Below are the code and all the weights of a small trained network. Each question names an input and a class and asks about switching units off, where a switched-off unit gives its printed mean instead of its output.

import numpy as np


def w(rows, s, z=0):
    codes = np.array(rows[::2]) - 128.0
    scale = np.full(codes.shape[1], s)
    scale[-1] = z or s
    return codes * scale


def f(y):
    return np.maximum(y, 0)


def log_softmax(a):
    a = a - a.max(-1, keepdims=True)
    return a - np.log(np.exp(a).sum(-1, keepdims=True))


def net(x, mask):
    res = np.array(x, float).reshape(1, 6) / 4 @ E
    y = f(res @ A[0][:, :-1].T + A[0][:, -1])
    res = res + np.where(mask, y, B[0][:, -1]) @ B[0][:, :-1]
    return log_softmax(res[-1] @ U[:, :-1].T + U[:, -1])


A, B = {}, {}
E = w([
[91,122,206,254,110,139],'x0',
[180,3,172,111,76,92],'x1',
[125,119,160,92,87,254],'x2',
[248,134,109,173,167,157],'x3',
[88,43,80,147,217,168],'x4',
[125,128,133,126,131,128],'x5',
],0.0074)
A[0] = w([
[102,191,98,129,148,204,121],'n1',
[54,86,147,85,98,71,203],'n2',
[150,128,81,55,124,127,53],'n3',
[27,141,118,89,115,98,119],'n4',
[110,129,146,221,99,113,10],'n5',
[99,147,87,154,145,42,34],'n6',
[97,114,146,216,91,168,38],'n7',
[124,127,179,103,159,232,106],'n8',
[186,140,131,140,154,174,128],'n9',
[112,127,167,182,111,147,7],'n10',
[102,153,121,181,120,142,116],'n11',
[179,163,124,149,166,135,137],'n12',
[237,89,95,161,146,146,117],'n13',
[170,179,170,97,54,155,148],'n14',
[96,64,89,141,222,170,106],'n15',
[118,125,138,144,103,211,74],'n16',
[113,168,105,152,164,72,95],'n17',
[121,132,131,88,77,231,71],'n18',
[148,209,155,106,88,124,114],'n19',
[131,158,73,66,154,131,65],'n20',
[179,31,165,102,97,74,13],'n21',
[150,151,117,61,112,113,122],'n22',
[135,172,160,158,79,115,100],'n23',
[49,112,112,102,123,127,110],'n24',
[81,255,97,149,187,125,59],'n25',
[151,151,152,109,65,82,157],'n26',
[219,150,119,137,165,150,132],'n27',
[173,160,109,149,144,139,144],'n28',
[151,108,61,39,99,132,37],'n29',
[95,148,186,203,151,146,42],'n30',
[141,100,122,145,149,31,106],'n31',
[121,88,185,176,108,125,103],'n32',
[145,151,100,169,172,53,86],'n33',
[207,116,104,174,162,127,131],'n34',
[153,124,86,53,148,130,1],'n35',
[185,220,169,112,83,51,116],'n36',
[133,147,125,118,70,213,58],'n37',
],0.0087,0.0026)
B[0] = w([
[200,46,176,60,93,163,217],'n1',
[92,208,144,166,72,212,225],'n2',
[148,186,154,129,183,79,192],'n3',
[121,186,102,149,81,180,204],'n4',
[155,175,168,109,167,57,183],'n5',
[129,95,121,105,79,72,184],'n6',
[156,199,144,108,185,60,190],'n7',
[115,69,87,106,72,14,212],'n8',
[99,168,124,153,75,134,185],'n9',
[134,190,160,125,181,76,165],'n10',
[166,148,179,118,157,111,172],'n11',
[98,158,125,134,77,155,190],'n12',
[77,173,127,145,80,167,228],'n13',
[100,62,80,187,175,137,225],'n14',
[79,76,79,199,204,160,226],'n15',
[118,99,103,111,114,54,185],'n16',
[141,35,123,81,60,52,186],'n17',
[124,96,86,99,80,2,218],'n18',
[103,74,101,167,183,163,208],'n19',
[162,162,165,123,163,101,195],'n20',
[210,108,209,47,129,245,231],'n21',
[144,171,145,166,198,106,195],'n22',
[114,111,111,172,178,129,190],'n23',
[99,178,104,171,79,186,186],'n24',
[214,52,220,23,113,230,247],'n25',
[78,76,92,166,179,178,213],'n26',
[111,182,103,169,91,163,212],'n27',
[96,147,132,135,81,156,184],'n28',
[141,208,170,129,188,63,211],'n29',
[162,170,145,124,173,99,191],'n30',
[129,75,136,93,70,95,204],'n31',
[159,195,170,91,184,121,194],'n32',
[142,80,109,113,70,66,204],'n33',
[79,195,104,153,50,142,211],'n34',
[138,215,172,126,179,59,183],'n35',
[96,74,62,181,182,158,255],'n36',
[127,93,96,105,85,52,190],'n37',
],0.0067,0.0059)
U = w([
[164,249,184,107,234,45,98],'0',
[114,124,123,120,111,140,246],'1',
[119,51,91,95,21,19,87],'2',
[211,78,209,60,105,238,99],'3',
[51,239,106,157,14,194,87],'4',
[64,50,59,182,255,164,103],'5',
],0.009,0.013)

Each question gives the input, the list of numbers given to net, and the class t.
The units are the neurons (one row each of A and B). Each row of codes is followed by its name. A weight is (code - 128) times the scale printed after its matrix; where a second scale follows, it is the last column's (A, B and U).
mask holds one flag per neuron, in row order. A switched-off neuron (its flag False) gives its mean, the last column of its row in B, instead of its output. The means were averaged over made-up inputs and are rounded, as every weight is.
A unit's drop is (log p(t) with every unit on - log p(t) with that unit switched off) / (log p(t) with every unit on - log p(t) with every unit switched off).
The circuit of an input: a set's keep is (log p(t) with only the set's units on - log p(t) with every unit switched off) / (log p(t) with every unit on - log p(t) with every unit switched off). Starting from the 12 units with the biggest drops (on a tie, the unit counted first), units are removed one at a time, each time the one whose removal leaves the highest keep (on an exact tie, the one counted first), for as long as the keep stays at least 0.8.
circuit, biggest first: the units of the circuit, biggest drop first
unit that matters most: the unit with the biggest drop
top k neurons: the k neurons with the biggest drops, biggest first
drop of u: that unit's drop, to one decimal
input [-7,2,-1,6,6,-1], class 0: top 3 neurons -> [n35, n29, n3]
input [-4,-4,4,6,0,4], class 4: unit that matters most -> n27
input [7,-1,3,5,-7,-4], class 0: circuit, biggest first -> [n7, n5]
input [-1,2,7,0,-6,2], class 2: circuit, biggest first -> [n18, n37]
input [-7,5,-2,4,-2,-6], class 0: circuit, biggest first -> [n29, n35]
input [-4,-3,-6,-5,-7,-6], class 5: circuit, biggest first -> [n36, n26]
input [4,-8,-8,-7,8,0], class 2: top 4 neurons -> [n17, n6, n33, n21]
input [2,-3,-5,-3,4,-4], class 2: circuit, biggest first -> [n17, n6]
input [-5,-3,6,7,-3,-4], class 4: circuit, biggest first -> [n27, n9]
input [7,-4,8,-6,4,4], class 2: circuit, biggest first -> [n8, n18]
input [0,-6,-2,-4,1,-3], class 3: circuit, biggest first -> [n25, n1]
input [-7,-7,-4,0,7,0], class 0: top 4 neurons -> [n35, n20, n3, n29]
input [4,0,-5,-2,-6,5], class 5: circuit, biggest first -> [n36, n26, n23]
input [7,-5,1,-5,7,-1], class 0: top neuron -> [n7]
input [-6,-1,8,-5,-1,-2], class 2: top 3 neurons -> [n18, n8, n37]
input [3,-8,2,-7,-8,-7], class 3: top 2 neurons -> [n25, n1]
input [5,3,-5,-8,-8,3], class 4: top 3 neurons -> [n2, n4, n15]
input [-4,6,4,6,6,-8], class 1: top 3 neurons -> [n25, n2, n15]
input [-8,8,-1,6,-6,-7], class 0: top 3 neurons -> [n29, n35, n3]
input [-5,-5,-3,-7,0,-5], class 4: circuit, biggest first -> [n4]
input [2,0,7,8,2,-6], class 4: drop of n19 -> 0.0
input [-1,-7,5,-2,6,1], class 3: drop of n25 -> 0.7
input [2,8,-8,-8,-4,8], class 1: drop of n26 -> 0.2
input [7,-4,2,8,2,3], class 4: drop of n12 -> 0.6
